Each set of rows is followed by a matrix. The matrix takes any point to its nearest point in the smallest flat space through zero that holds those rows.
[[-5.40  6.33]]
Matrix:
[ 0.42 -0.49]
[-0.49  0.58]

[[-7.40 -3.10]]
Matrix:
[0.85 0.36]
[0.36 0.15]

[[-7.64  7.74]]
Matrix:
[ 0.49 -0.50]
[-0.50  0.51]

[[-4.72 -8.61]]
Matrix:
[0.23 0.42]
[0.42 0.77]

[[-2.05 -8.88]]
Matrix:
[0.05 0.22]
[0.22 0.95]

[[-2.74  8.15]]
Matrix:
[ 0.10 -0.30]
[-0.30  0.90]

[[-6.62  7.41]]
Matrix:
[ 0.44 -0.50]
[-0.50  0.56]

[[-8.85  2.06]]
Matrix:
[ 0.95 -0.22]
[-0.22  0.05]

[[8.63 1.40]]
Matrix:
[0.97 0.16]
[0.16 0.03]

[[8.61 6.16]]
Matrix:
[0.66 0.47]
[0.47 0.34]

[[-5.13 -6.37]]
Matrix:
[0.39 0.49]
[0.49 0.61]

[[-7.27 -4.19]]
Matrix:
[0.75 0.43]
[0.43 0.25]

[[ 6.37 -1.00]]
Matrix:
[ 0.98 -0.15]
[-0.15  0.02]

[[-5.45  7.79]]
Matrix:
[ 0.33 -0.47]
[-0.47  0.67]

[[-8.36  5.53]]
Matrix:
[ 0.70 -0.46]
[-0.46  0.30]

[[-4.13  7.15]]
Matrix:
[ 0.25 -0.43]
[-0.43  0.75]

[[-5.48  6.51]]
Matrix:
[ 0.41 -0.49]
[-0.49  0.59]

[[-1.05  6.35]]
Matrix:
[ 0.03 -0.16]
[-0.16  0.97]

[[7.54 1.08]]
Matrix:
[0.98 0.14]
[0.14 0.02]

[[-7.07  5.86]]
Matrix:
[ 0.59 -0.49]
[-0.49  0.41]

[[7.32 1.33]]
Matrix:
[0.97 0.18]
[0.18 0.03]

[[2.64 6.94]]
Matrix:
[0.13 0.33]
[0.33 0.87]

[[ 0.39 -8.77]]
Matrix:
[ 0.00 -0.04]
[-0.04  1.00]

[[8.19 8.21]]
Matrix:
[0.50 0.50]
[0.50 0.50]

[[4.02 8.45]]
Matrix:
[0.18 0.39]
[0.39 0.82]

[[-1.25  8.03]]
Matrix:
[ 0.02 -0.15]
[-0.15  0.98]

[[ 8.93 -6.06]]
Matrix:
[ 0.68 -0.46]
[-0.46  0.32]

[[-7.40 -2.04]]
Matrix:
[0.93 0.26]
[0.26 0.07]

[[-5.26  7.18]]
Matrix:
[ 0.35 -0.48]
[-0.48  0.65]

[[-8.75 -0.99]]
Matrix:
[0.99 0.11]
[0.11 0.01]

[[ 7.21 -1.48]]
Matrix:
[ 0.96 -0.20]
[-0.20  0.04]

[[6.64 3.96]]
Matrix:
[0.74 0.44]
[0.44 0.26]

[[-6.10 -7.19]]
Matrix:
[0.42 0.49]
[0.49 0.58]

[[ 8.16 -0.73]]
Matrix:
[ 0.99 -0.09]
[-0.09  0.01]

[[ 6.31 -6.42]]
Matrix:
[ 0.49 -0.50]
[-0.50  0.51]

[[7.47 4.16]]
Matrix:
[0.76 0.43]
[0.43 0.24]

[[ 7.95 -7.06]]
Matrix:
[ 0.56 -0.50]
[-0.50  0.44]

[[-4.56 -8.06]]
Matrix:
[0.24 0.43]
[0.43 0.76]

[[8.67 3.29]]
Matrix:
[0.87 0.33]
[0.33 0.13]

[[7.96 8.55]]
Matrix:
[0.46 0.50]
[0.50 0.54]

[[ 2.71 -7.19]]
Matrix:
[ 0.12 -0.33]
[-0.33  0.88]

[[ 8.33 -7.55]]
Matrix:
[ 0.55 -0.50]
[-0.50  0.45]

[[-8.01  0.79]]
Matrix:
[ 0.99 -0.10]
[-0.10  0.01]

[[-6.00 -8.92]]
Matrix:
[0.31 0.46]
[0.46 0.69]

[[ 4.41 -7.82]]
Matrix:
[ 0.24 -0.43]
[-0.43  0.76]

[[-4.43 -8.10]]
Matrix:
[0.23 0.42]
[0.42 0.77]

[[-7.61 -6.98]]
Matrix:
[0.54 0.50]
[0.50 0.46]

[[8.28 2.65]]
Matrix:
[0.91 0.29]
[0.29 0.09]

[[-0.64 -8.47]]
Matrix:
[0.01 0.08]
[0.08 0.99]

[[ 8.57 -5.38]]
Matrix:
[ 0.72 -0.45]
[-0.45  0.28]

[[-7.94 -2.04]]
Matrix:
[0.94 0.24]
[0.24 0.06]

[[-6.80 -3.18]]
Matrix:
[0.82 0.38]
[0.38 0.18]

[[-5.04  7.95]]
Matrix:
[ 0.29 -0.45]
[-0.45  0.71]

[[8.03 2.22]]
Matrix:
[0.93 0.26]
[0.26 0.07]

[[4.03 7.15]]
Matrix:
[0.24 0.43]
[0.43 0.76]

[[-7.11 -1.29]]
Matrix:
[0.97 0.18]
[0.18 0.03]

[[6.97 5.83]]
Matrix:
[0.59 0.49]
[0.49 0.41]

[[-8.12  6.90]]
Matrix:
[ 0.58 -0.49]
[-0.49  0.42]

[[-6.60  7.31]]
Matrix:
[ 0.45 -0.50]
[-0.50  0.55]

[[-7.05 -5.92]]
Matrix:
[0.59 0.49]
[0.49 0.41]

[[-1.85  8.76]]
Matrix:
[ 0.04 -0.20]
[-0.20  0.96]

[[-4.00 -7.64]]
Matrix:
[0.22 0.41]
[0.41 0.78]

[[4.96 6.71]]
Matrix:
[0.35 0.48]
[0.48 0.65]

[[-7.13  0.93]]
Matrix:
[ 0.98 -0.13]
[-0.13  0.02]

[[3.48 8.04]]
Matrix:
[0.16 0.36]
[0.36 0.84]

[[-2.34  6.85]]
Matrix:
[ 0.10 -0.31]
[-0.31  0.90]

[[0.72 8.13]]
Matrix:
[0.01 0.09]
[0.09 0.99]
